Here is a tiny trained network, its code and every weight. The questions are about switching its units off for an input and a target symbol, where a switched-off unit gives its printed mean instead of its output.

import numpy as np


def w(rows, s, z=0):
    codes = np.array(rows[::2]) - 128.0
    scale = np.full(codes.shape[1], s)
    scale[-1] = z or s
    return codes * scale


def f(y):
    return np.maximum(y, 0)


def softmax(a):
    e = np.exp(a - a.max(-1, keepdims=True))
    return e / e.sum(-1, keepdims=True)


def log_softmax(a):
    a = a - a.max(-1, keepdims=True)
    return a - np.log(np.exp(a).sum(-1, keepdims=True))


def net(x, mask):
    ids = ['ΓΔΘΞβηλ'.index(c) for c in x.split()]
    T = len(ids)
    res = E[ids] + P[:T]
    r = res
    for j in range(2):
        rows = slice(2 * j, 2 * j + 2)
        q, k, v = (r @ M[0][rows].T for M in (Q, K, V))
        z = softmax(np.where(np.tri(T) > 0, q @ k.T / 2**0.5, -1e9)) @ v
        o = O[0][rows]
        res = res + np.where(mask[j], z, o[:, -1]) @ o[:, :-1]
    y = f(res @ A[0][:, :-1].T + A[0][:, -1])
    res = res + np.where(mask[2:10], y, B[0][:, -1]) @ B[0][:, :-1]
    return log_softmax(res[-1] @ U[:, :-1].T + U[:, -1])


Q, K, V, O, A, B = {}, {}, {}, {}, {}, {}
E = w([
[204,245,169,188,165,165],'Γ',
[131,125,114,196,70,176],'Δ',
[127,124,223,167,160,156],'Θ',
[233,178,153,127,93,91],'Ξ',
[165,61,204,216,120,68],'β',
[163,150,99,4,141,147],'η',
[113,158,157,100,115,82],'λ',
],0.017)
P = w([
[61,206,84,36,168,58],'0',
[157,140,110,60,215,198],'1',
[109,129,207,173,91,196],'2',
[128,76,112,96,108,110],'3',
[144,118,131,104,116,138],'4',
[126,85,128,103,82,106],'5',
[64,99,163,180,87,149],'6',
[109,123,115,126,138,161],'7',
[173,178,122,121,202,253],'8',
[160,172,108,79,135,140],'9',
[99,140,135,131,107,142],'10',
[103,148,94,105,126,122],'11',
],0.011)
Q[0] = w([
[171,149,121,108,150,114],'head 1',
[58,139,223,47,177,157],'head 1',
[195,254,146,149,122,75],'head 2',
[119,102,56,95,86,70],'head 2',
],0.0084)
K[0] = w([
[55,180,74,148,195,224],'head 1',
[59,143,133,51,120,92],'head 1',
[50,254,73,62,128,93],'head 2',
[209,98,113,116,123,85],'head 2',
],0.0077)
V[0] = w([
[140,124,67,133,52,100],'head 1',
[143,105,200,3,20,189],'head 1',
[186,113,216,241,219,183],'head 2',
[189,86,78,60,14,227],'head 2',
],0.006)
O[0] = w([
[145,169,165,113,88,59,4],'head 1',
[87,155,23,9,122,48,121],'head 1',
[216,187,71,45,141,89,171],'head 2',
[118,108,56,73,70,145,10],'head 2',
],0.012,0.0033)
A[0] = w([
[78,213,54,15,41,95,87],'neuron 1',
[103,147,210,238,163,86,157],'neuron 2',
[132,61,62,177,45,180,250],'neuron 3',
[35,183,33,123,93,132,51],'neuron 4',
[249,151,102,202,189,173,171],'neuron 5',
[3,143,141,147,57,34,198],'neuron 6',
[205,36,169,154,118,77,229],'neuron 7',
[72,107,130,112,184,80,74],'neuron 8',
],0.0064,0.0026)
B[0] = w([
[154,141,129,169,193,91,179],'neuron 1',
[162,118,91,137,193,111,217],'neuron 2',
[73,206,135,137,98,115,145],'neuron 3',
[226,175,95,190,120,109,144],'neuron 4',
[133,149,99,112,77,108,254],'neuron 5',
[112,149,131,84,178,146,143],'neuron 6',
[153,161,88,153,207,163,157],'neuron 7',
[150,86,254,135,92,161,133],'neuron 8',
],0.0097,0.014)
U = w([
[100,148,107,133,111,85,80],'Γ',
[69,233,57,109,42,97,124],'Δ',
[132,141,159,95,124,111,75],'Θ',
[111,233,76,136,146,12,133],'Ξ',
[148,32,124,166,220,88,56],'β',
[4,137,9,169,174,144,112],'η',
[64,191,211,3,204,96,254],'λ',
],0.0061,0.0033)

Each question gives the input, a string of symbols that net reads in full, and the target symbol t.
The units are the heads (2 rows each of Q, K, V and O) and the neurons (one row each of A and B). Each row of codes is followed by its name. A weight is (code - 128) times the scale printed after its matrix; where a second scale follows, it is the last column's (O, A, B and U).
mask holds one flag per unit, heads first, then neurons. A switched-off unit (its flag False) gives its mean, the last column of its rows in O or B, instead of its output. The means were averaged over made-up inputs and are rounded, as every weight is.
A unit's drop is (log p(t) with every unit on - log p(t) with that unit switched off) / (log p(t) with every unit on - log p(t) with every unit switched off).
The circuit of an input: a set's keep is (log p(t) with only the set's units on - log p(t) with every unit switched off) / (log p(t) with every unit on - log p(t) with every unit switched off). Starting from all 10 units, units are removed one at a time, each time the one whose removal leaves the highest keep (on an exact tie, the one counted first), for as long as the keep stays at least 0.8.
units of the circuit, in order: the units of the circuit, biggest drop first
unit that matters most: the unit with the biggest drop
top k neurons: the k neurons with the biggest drops, biggest first
which heads matter: for each layer, one digit per head in row order, 1 if its drop is at least 0.15 and else 0, layers parted by /
drop of u: that unit's drop, to one decimal
input Ξ Γ β, target Ξ: which heads matter -> 01
input Θ Γ Δ β Γ Γ Δ, target Δ: top 2 neurons -> (neuron 3; neuron 2)
input β η β Δ Γ Ξ λ Γ η Γ, target Δ: units of the circuit, in order -> (head 2; neuron 2)
input β β η η Γ Γ Δ Ξ, target Δ: units of the circuit, in order -> (head 2; neuron 2)
input Δ Γ Γ Γ Δ, target Δ: units of the circuit, in order -> (head 2; neuron 2; neuron 3)
input Γ η η Γ η λ Θ, target λ: which heads matter -> 10
input η Γ β Γ β λ, target λ: units of the circuit, in order -> (neuron 6; neuron 5; head 1)
input β η Γ Ξ Γ β β Γ Ξ, target Δ: units of the circuit, in order -> (head 2; neuron 2; neuron 1)
input β η η Γ λ Γ, target Δ: unit that matters most -> head 2
input λ η Γ Γ η β Δ Ξ Ξ, target β: top 2 neurons -> (neuron 2; neuron 3)
input η β Γ Γ η η η η Ξ, target η: drop of head 2 -> 1.1
input Γ β Γ η η Γ η, target Ξ: drop of neuron 4 -> 0.3
input λ Γ Ξ, target β: drop of head 1 -> 0.0
input η η β Ξ β Γ Ξ Ξ, target η: top neuron -> (neuron 5)
